Below is a small trained network, with its code and all its weights. Each question gives an input and a class and asks what happens when units are switched off, that is, made to give their printed mean instead of their output.

import numpy as np


def w(rows, s, z=0):
    codes = np.array(rows[::2]) - 128.0
    scale = np.full(codes.shape[1], s)
    scale[-1] = z or s
    return codes * scale


def f(y):
    return np.maximum(y, 0)


def log_softmax(a):
    a = a - a.max(-1, keepdims=True)
    return a - np.log(np.exp(a).sum(-1, keepdims=True))


def net(x, mask):
    res = np.array(x, float).reshape(1, 6) / 4 @ E
    y = f(res @ A[0][:, :-1].T + A[0][:, -1])
    res = res + np.where(mask, y, B[0][:, -1]) @ B[0][:, :-1]
    return log_softmax(res[-1] @ U[:, :-1].T + U[:, -1])


A, B = {}, {}
E = w([
[116,85,71,171,16,203,140,44],'x0',
[168,177,191,45,79,243,64,183],'x1',
[157,122,138,139,133,125,123,124],'x2',
[159,32,110,2,161,151,191,89],'x3',
[158,123,137,138,134,125,123,123],'x4',
[222,205,86,128,77,99,253,178],'x5',
],0.0095)
A[0] = w([
[180,163,167,30,110,234,70,167,130],'N1',
[117,86,134,146,132,91,151,135,112],'N2',
[119,169,140,173,107,117,89,139,40],'N3',
[138,118,119,131,154,131,114,149,96],'N4',
[87,72,104,177,184,17,183,71,78],'N5',
[158,27,129,23,185,143,192,98,20],'N6',
[139,126,140,105,165,103,122,169,15],'N7',
[142,158,143,100,113,180,92,140,137],'N8',
[138,162,131,111,125,92,187,162,44],'N9',
[110,84,90,168,151,78,174,99,90],'N10',
[155,169,120,120,109,138,188,155,3],'N11',
[116,170,164,118,199,73,108,177,64],'N12',
[113,137,106,124,137,129,119,146,75],'N13',
[124,127,138,118,123,137,122,132,88],'N14',
[122,115,102,154,186,92,160,95,145],'N15',
[131,145,149,49,236,86,131,175,70],'N16',
[133,70,103,174,29,217,158,51,24],'N17',
[110,98,129,134,143,132,72,117,103],'N18',
[124,161,144,140,105,124,113,137,98],'N19',
[173,161,119,120,93,107,225,152,33],'N20',
[112,139,133,116,124,128,151,133,70],'N21',
[91,205,135,249,131,113,77,169,57],'N22',
[143,73,129,66,160,140,180,107,59],'N23',
[130,97,102,70,124,94,116,119,123],'N24',
[87,99,150,140,171,124,40,113,74],'N25',
[157,140,147,119,131,112,132,129,55],'N26',
[83,52,160,104,186,143,69,105,37],'N27',
],0.015,0.0036)
B[0] = w([
[78,131,220,122,193,131,114,203,243],'N1',
[104,113,137,132,147,138,127,149,163],'N2',
[123,118,122,98,89,119,192,120,166],'N3',
[110,145,117,114,113,130,124,114,139],'N4',
[88,136,211,112,190,147,104,181,249],'N5',
[144,113,145,126,20,115,240,118,246],'N6',
[112,125,108,137,110,118,85,117,157],'N7',
[88,121,161,126,157,137,134,160,179],'N8',
[170,145,69,140,152,153,121,114,171],'N9',
[103,137,172,115,156,124,100,167,204],'N10',
[149,134,81,137,187,153,143,113,174],'N11',
[102,126,105,133,83,98,50,85,190],'N12',
[161,117,166,143,133,118,113,124,132],'N13',
[107,133,132,123,149,125,141,117,137],'N14',
[103,125,153,125,149,136,122,174,190],'N15',
[108,121,108,140,85,84,26,81,210],'N16',
[109,132,89,142,86,71,2,73,242],'N17',
[151,156,85,118,160,137,151,122,175],'N18',
[141,110,157,126,130,116,152,133,150],'N19',
[181,132,62,121,200,184,132,116,203],'N20',
[167,114,147,144,146,122,125,131,134],'N21',
[145,101,162,123,26,116,236,116,215],'N22',
[142,126,136,139,70,111,202,119,199],'N23',
[134,119,150,139,110,126,167,115,167],'N24',
[188,147,60,148,173,160,141,123,205],'N25',
[107,142,110,130,135,139,123,113,140],'N26',
[185,137,55,126,190,174,134,118,219],'N27',
],0.025,0.021)
U = w([
[61,140,215,92,203,154,134,241,131],'0',
[149,98,146,110,52,125,254,129,252],'1',
[88,138,88,147,102,68,24,71,83],'2',
[213,170,29,127,234,226,171,137,28],'3',
],0.0062,0.0036)

Each question gives the input, the list of numbers given to net, and the class t.
The units are the neurons (one row each of A and B). Each row of codes is followed by its name. A weight is (code - 128) times the scale printed after its matrix; where a second scale follows, it is the last column's (A, B and U).
mask holds one flag per neuron, in row order. A switched-off neuron (its flag False) gives its mean, the last column of its row in B, instead of its output. The means were averaged over made-up inputs and are rounded, as every weight is.
A unit's drop is (log p(t) with every unit on - log p(t) with that unit switched off) / (log p(t) with every unit on - log p(t) with every unit switched off).
The circuit of an input: a set's keep is (log p(t) with only the set's units on - log p(t) with every unit switched off) / (log p(t) with every unit on - log p(t) with every unit switched off). Starting from the 12 units with the biggest drops (on a tie, the unit counted first), units are removed one at a time, each time the one whose removal leaves the highest keep (on an exact tie, the one counted first), for as long as the keep stays at least 0.8.
circuit, biggest first: the units of the circuit, biggest drop first
unit that matters most: the unit with the biggest drop
k most important neurons: the k neurons with the biggest drops, biggest first
drop of u: that unit's drop, to one decimal
input [-8,4,7,-6,5,-2], class 2: 3 most important neurons -> N12, N16, N6
input [-5,1,-5,3,-4,-3], class 2: circuit, biggest first -> N16
input [-6,-2,6,-7,-7,8], class 3: 4 most important neurons -> N20, N6, N9, N11
input [4,-7,-1,2,-2,7], class 0: 4 most important neurons -> N5, N10, N27, N25
input [-7,4,2,6,4,-4], class 2: 3 most important neurons -> N16, N22, N12
input [-5,1,6,0,-5,-6], class 3: 4 most important neurons -> N27, N17, N25, N18
input [-6,-2,-5,7,-2,-2], class 1: 2 most important neurons -> N6, N17
input [-5,0,8,7,3,-7], class 1: 3 most important neurons -> N6, N23, N20
input [8,6,-7,-2,-5,5], class 2: 2 most important neurons -> N17, N5
input [-5,4,1,4,-2,0], class 2: 3 most important neurons -> N16, N5, N22
input [8,6,6,5,5,-8], class 2: 2 most important neurons -> N17, N20
input [6,-8,8,4,-4,-7], class 0: 2 most important neurons -> N5, N10
input [-4,-4,-8,6,6,7], class 3: 3 most important neurons -> N20, N9, N22
input [-4,-1,7,7,5,4], class 1: circuit, biggest first -> N6
input [-2,5,-4,4,-3,6], class 3: 3 most important neurons -> N20, N5, N11
input [-7,-1,2,-8,-4,2], class 1: 2 most important neurons -> N22, N17
input [-8,-1,8,-8,8,-5], class 1: 3 most important neurons -> N22, N17, N3
input [0,0,3,-4,4,7], class 3: drop of N26 -> 0.0
input [0,1,3,-5,-8,-4], class 1: drop of N22 -> 1.4
input [-4,5,0,-7,-5,0], class 1: unit that matters most -> N22
input [0,-4,3,-6,2,-4], class 1: drop of N1 -> 0.1
input [-4,2,8,5,-5,-3], class 1: drop of N17 -> 1.0
